Below is a small trained network, with its code and all its weights. Each question gives an input and a target symbol and asks what happens when units are switched off, that is, made to give their printed mean instead of their output.

import numpy as np


def w(rows, s, z=0):
    codes = np.array(rows[::2]) - 128.0
    scale = np.full(codes.shape[1], s)
    scale[-1] = z or s
    return codes * scale


def norm(h):
    return h / np.sqrt((h * h).mean(-1, keepdims=True) + 1e-5)


def f(y):
    return y / 2 * (1 + np.tanh(0.7978845608 * (y + 0.044715 * y**3)))


def softmax(a):
    e = np.exp(a - a.max(-1, keepdims=True))
    return e / e.sum(-1, keepdims=True)


def log_softmax(a):
    a = a - a.max(-1, keepdims=True)
    return a - np.log(np.exp(a).sum(-1, keepdims=True))


def net(x, mask):
    ids = ['βδζημπστψω'.index(c) for c in x.split()]
    T = len(ids)
    res = E[ids] + P[:T]
    u = 0
    for l in range(2):
        r = norm(res)
        for j in range(3):
            rows = slice(4 * j, 4 * j + 4)
            q, k, v = (r @ M[l][rows].T for M in (Q, K, V))
            z = softmax(np.where(np.tri(T) > 0, q @ k.T / 4**0.5, -1e9)) @ v
            o = O[l][rows]
            res = res + np.where(mask[u + j], z, o[:, -1]) @ o[:, :-1]
        u += 3
        y = f(norm(res) @ A[l][:, :-1].T + A[l][:, -1])
        res = res + np.where(mask[u : u + 12], y, B[l][:, -1]) @ B[l][:, :-1]
        u += 12
    return log_softmax(norm(res)[-1] @ U[:, :-1].T + U[:, -1])


Q, K, V, O, A, B = {}, {}, {}, {}, {}, {}
E = w([
[107,200,159,111,159,144],'β',
[39,74,17,84,251,136],'δ',
[76,179,169,76,124,160],'ζ',
[83,153,151,190,130,104],'η',
[135,245,94,179,134,152],'μ',
[93,123,180,69,118,129],'π',
[43,178,143,126,75,115],'σ',
[210,119,130,101,96,180],'τ',
[157,153,147,65,141,200],'ψ',
[101,195,108,95,90,170],'ω',
],0.017)
P = w([
[218,82,62,111,137,45],'0',
[143,237,159,74,104,158],'1',
[132,225,172,83,96,183],'2',
[123,209,178,92,94,197],'3',
[121,199,180,99,89,208],'4',
[118,196,182,102,95,218],'5',
[118,182,189,107,93,225],'6',
[120,175,187,109,92,232],'7',
[118,166,190,115,89,237],'8',
[114,160,189,115,92,238],'9',
[106,160,188,121,97,241],'10',
[109,156,196,127,94,244],'11',
[106,152,200,128,93,253],'12',
[104,147,203,127,93,254],'13',
],0.0097)
Q[0] = w([
[98,123,151,130,173,153],'0.h0',
[132,161,147,119,109,134],'0.h0',
[122,91,140,134,135,161],'0.h0',
[88,112,182,124,218,146],'0.h0',
[112,106,103,167,136,196],'0.h1',
[211,153,86,108,130,137],'0.h1',
[108,133,105,52,73,219],'0.h1',
[134,43,110,253,163,45],'0.h1',
[157,138,133,134,131,74],'0.h2',
[124,132,132,147,149,130],'0.h2',
[153,134,137,133,103,99],'0.h2',
[123,127,135,133,120,165],'0.h2',
],0.013)
K[0] = w([
[83,113,157,61,218,130],'0.h0',
[29,197,129,135,150,119],'0.h0',
[117,81,103,132,150,50],'0.h0',
[144,4,57,87,223,213],'0.h0',
[65,75,48,144,148,51],'0.h1',
[205,111,93,103,133,186],'0.h1',
[66,4,1,106,216,191],'0.h1',
[238,131,162,137,98,19],'0.h1',
[121,175,149,176,57,141],'0.h2',
[129,114,106,107,91,163],'0.h2',
[140,121,188,124,133,173],'0.h2',
[78,120,30,161,103,117],'0.h2',
],0.009)
V[0] = w([
[92,139,65,152,165,156],'0.h0',
[221,190,215,135,114,116],'0.h0',
[89,142,154,127,90,146],'0.h0',
[110,94,128,131,155,85],'0.h0',
[56,94,82,180,177,41],'0.h1',
[179,154,163,144,122,100],'0.h1',
[169,152,37,100,90,135],'0.h1',
[56,77,98,115,185,65],'0.h1',
[44,121,84,117,112,139],'0.h2',
[72,82,71,112,255,155],'0.h2',
[180,184,219,147,86,113],'0.h2',
[138,162,138,96,171,118],'0.h2',
],0.0082)
O[0] = w([
[109,84,152,144,181,120,188],'0.h0',
[124,147,110,131,33,191,138],'0.h0',
[118,102,161,138,109,151,246],'0.h0',
[162,132,170,118,169,131,19],'0.h0',
[166,223,100,61,133,136,26],'0.h1',
[86,95,89,144,146,190,2],'0.h1',
[82,97,115,122,143,73,148],'0.h1',
[169,187,117,19,121,80,131],'0.h1',
[97,93,174,139,107,135,209],'0.h2',
[106,65,209,168,142,173,149],'0.h2',
[140,228,50,2,111,106,131],'0.h2',
[94,72,138,94,123,102,219],'0.h2',
],0.0072,0.0032)
A[0] = w([
[108,181,187,191,212,153,108],'0.n0',
[142,68,133,149,146,231,81],'0.n1',
[129,39,131,64,113,163,98],'0.n2',
[132,80,80,122,162,75,83],'0.n3',
[191,12,163,102,246,111,42],'0.n4',
[138,153,63,178,61,175,31],'0.n5',
[78,173,88,106,137,128,178],'0.n6',
[57,40,124,146,225,126,179],'0.n7',
[180,148,89,141,100,132,38],'0.n8',
[234,161,111,73,109,154,3],'0.n9',
[26,143,99,149,124,161,63],'0.n10',
[242,104,73,172,169,122,111],'0.n11',
],0.011,0.0043)
B[0] = w([
[152,82,163,139,11,106,214],'0.n0',
[105,152,133,151,96,98,185],'0.n1',
[134,136,173,168,142,103,165],'0.n2',
[144,154,92,96,150,143,132],'0.n3',
[92,226,137,175,150,145,200],'0.n4',
[111,114,205,93,143,119,229],'0.n5',
[129,56,145,167,144,163,214],'0.n6',
[176,116,108,171,95,133,200],'0.n7',
[85,159,127,101,109,153,117],'0.n8',
[165,92,146,152,152,178,138],'0.n9',
[214,133,148,135,127,97,254],'0.n10',
[80,132,98,93,84,136,122],'0.n11',
],0.012,0.0056)
Q[1] = w([
[133,172,170,169,67,128],'1.h0',
[179,137,134,97,129,142],'1.h0',
[81,180,107,68,165,131],'1.h0',
[174,212,99,37,187,94],'1.h0',
[168,153,80,69,114,85],'1.h1',
[134,81,148,249,95,152],'1.h1',
[120,164,126,65,183,133],'1.h1',
[112,150,149,158,85,70],'1.h1',
[118,118,162,196,108,104],'1.h2',
[198,119,94,90,65,76],'1.h2',
[26,107,123,58,107,146],'1.h2',
[213,146,138,89,172,92],'1.h2',
],0.019)
K[1] = w([
[152,127,62,168,195,115],'1.h0',
[105,155,149,175,142,98],'1.h0',
[154,154,221,121,129,157],'1.h0',
[68,141,255,117,150,148],'1.h0',
[106,138,231,125,65,173],'1.h1',
[131,68,40,104,131,106],'1.h1',
[95,172,204,158,178,155],'1.h1',
[78,108,115,91,105,77],'1.h1',
[178,129,81,138,118,90],'1.h2',
[156,84,189,217,32,128],'1.h2',
[80,141,149,188,210,120],'1.h2',
[129,121,206,83,82,117],'1.h2',
],0.017)
V[1] = w([
[76,129,33,81,220,51],'1.h0',
[110,154,160,158,134,119],'1.h0',
[62,63,221,140,130,49],'1.h0',
[136,68,11,156,186,161],'1.h0',
[121,22,176,74,49,105],'1.h1',
[212,201,78,148,48,36],'1.h1',
[178,162,136,29,8,247],'1.h1',
[1,155,62,99,36,170],'1.h1',
[172,69,182,230,64,42],'1.h2',
[74,201,61,162,151,83],'1.h2',
[138,87,111,195,193,141],'1.h2',
[101,102,141,133,88,163],'1.h2',
],0.0092)
O[1] = w([
[107,149,139,93,11,174,254],'1.h0',
[108,168,54,146,110,124,111],'1.h0',
[88,164,166,161,158,141,22],'1.h0',
[164,38,150,177,41,103,235],'1.h0',
[2,81,117,66,111,68,76],'1.h1',
[155,133,61,180,28,99,185],'1.h1',
[142,70,29,13,144,105,139],'1.h1',
[77,97,55,123,200,201,105],'1.h1',
[106,44,92,194,60,114,69],'1.h2',
[114,108,96,99,135,188,150],'1.h2',
[129,28,125,141,199,141,126],'1.h2',
[109,144,161,155,128,132,94],'1.h2',
],0.0095,0.0064)
A[1] = w([
[182,175,160,175,127,119,211],'1.n0',
[126,96,179,129,84,140,195],'1.n1',
[142,149,76,226,194,128,178],'1.n2',
[181,147,164,140,95,72,36],'1.n3',
[126,153,131,162,103,102,61],'1.n4',
[146,177,179,181,106,136,233],'1.n5',
[149,140,193,77,173,199,149],'1.n6',
[136,85,121,116,79,155,64],'1.n7',
[167,135,29,143,144,177,2],'1.n8',
[203,113,119,116,118,168,40],'1.n9',
[131,248,122,116,189,203,206],'1.n10',
[132,154,65,171,113,200,108],'1.n11',
],0.015,0.0049)
B[1] = w([
[110,141,89,100,150,146,211],'1.n0',
[173,149,98,142,176,109,249],'1.n1',
[245,143,59,87,232,91,149],'1.n2',
[160,123,104,125,99,127,180],'1.n3',
[135,105,156,123,141,111,140],'1.n4',
[88,110,95,87,165,99,248],'1.n5',
[135,74,165,176,121,120,195],'1.n6',
[77,148,98,133,158,116,180],'1.n7',
[157,114,250,138,144,145,133],'1.n8',
[104,139,162,115,151,210,169],'1.n9',
[75,93,100,171,60,129,184],'1.n10',
[83,176,118,141,184,78,162],'1.n11',
],0.013,0.012)
U = w([
[151,41,210,84,182,115,138],'β',
[145,199,201,172,120,121,96],'δ',
[24,149,198,107,167,82,169],'ζ',
[209,128,111,65,104,187,102],'η',
[79,79,132,160,147,229,116],'μ',
[147,153,138,51,112,6,99],'π',
[64,204,53,129,68,125,68],'σ',
[73,36,73,36,155,121,140],'τ',
[128,137,72,142,216,92,255],'ψ',
[129,34,82,187,73,80,125],'ω',
],0.011,0.0041)

Each question gives the input, a string of symbols that net reads in full, and the target symbol t.
The units are the heads (4 rows each of Q, K, V and O) and the neurons (one row each of A and B). Each row of codes is followed by its name. A weight is (code - 128) times the scale printed after its matrix; where a second scale follows, it is the last column's (O, A, B and U).
mask holds one flag per unit, layer by layer, with each layer's heads first. A switched-off unit (its flag False) gives its mean, the last column of its rows in O or B, instead of its output. The means were averaged over made-up inputs and are rounded, as every weight is.
A unit's drop is (log p(t) with every unit on - log p(t) with that unit switched off) / (log p(t) with every unit on - log p(t) with every unit switched off).
The circuit of an input: a set's keep is (log p(t) with only the set's units on - log p(t) with every unit switched off) / (log p(t) with every unit on - log p(t) with every unit switched off). Starting from the 12 units with the biggest drops (on a tie, the unit counted first), units are removed one at a time, each time the one whose removal leaves the highest keep (on an exact tie, the one counted first), for as long as the keep stays at least 0.8.
units of the circuit, in order: the units of the circuit, biggest drop first
most important unit: the unit with the biggest drop
k most important neurons: the k neurons with the biggest drops, biggest first
top k neurons in layer l: the k neurons of layer l with the biggest drops, biggest first
heads that matter: for each layer, one digit per head in row order, 1 if its drop is at least 0.15 and else 0, layers parted by /
input ω ζ μ τ δ τ σ η τ δ, target ω: units of the circuit, in order	(0.n7)
input τ ω η σ τ ω η σ τ σ ψ, target τ: heads that matter	101 / 010
input δ σ η τ ζ η ω π β η δ τ τ ζ, target δ: 2 most important neurons	(0.n4; 0.n7)
input μ τ η π β ζ δ μ σ η ζ δ ζ σ, target μ: heads that matter	001 / 010
input τ π ζ π η, target τ: units of the circuit, in order	(1.h1; 0.n11)
input μ ψ η σ τ ζ μ ω β δ η ω, target μ: heads that matter	101 / 001
input ω ψ ψ β η σ β, target ω: heads that matter	010 / 000
input ψ σ η π σ σ β β ζ ψ σ, target ψ: 2 most important neurons	(0.n4; 0.n2)
input ψ η ω, target ψ: 2 most important neurons	(0.n2; 0.n4)
input ψ σ β σ δ ω η ψ σ μ, target σ: heads that matter	111 / 001
input ω ω μ δ η σ ψ π μ σ, target τ: heads that matter	000 / 011
input σ τ ζ, target σ: units of the circuit, in order	(0.h1; 0.h2)
input ζ η μ η π σ π ψ ζ ω ψ η η δ, target ψ: heads that matter	110 / 000
input ψ σ ψ ω τ η π, target ψ: units of the circuit, in order	(1.h0)
input δ σ δ τ, target δ: heads that matter	011 / 010
input ζ δ σ β η ω η ψ σ π ω τ μ, target σ: 2 most important neurons	(0.n4; 1.n10)
input β μ η μ π, target β: 3 most important neurons	(0.n6; 0.n0; 0.n10)
input β τ δ ω ω ζ δ η, target β: 2 most important neurons	(0.n4; 0.n10)
input ψ ζ ζ β ζ η τ ζ δ η π ω, target μ: heads that matter	111 / 001
input η ω σ δ μ μ ψ δ, target η: most important neuron	(0.n7)
input ζ ζ ω η, target ζ: heads that matter	100 / 110
input η ω μ μ ψ δ β β, target π: heads that matter	011 / 000
input π σ η ω β ψ π ψ ψ ψ σ β, target π: heads that matter	111 / 000
input ψ μ τ τ σ τ, target ψ: top 2 neurons in layer 0	(0.n2; 0.n4)
input π η δ, target ψ: 2 most important neurons	(0.n3; 1.n2)
input δ δ β σ β β π, target δ: top 3 neurons in layer 0	(0.n4; 0.n7; 0.n6)
input δ ω δ ω π, target δ: 2 most important neurons	(0.n4; 0.n7)
input σ η ψ η τ, target σ: most important unit	0.h1
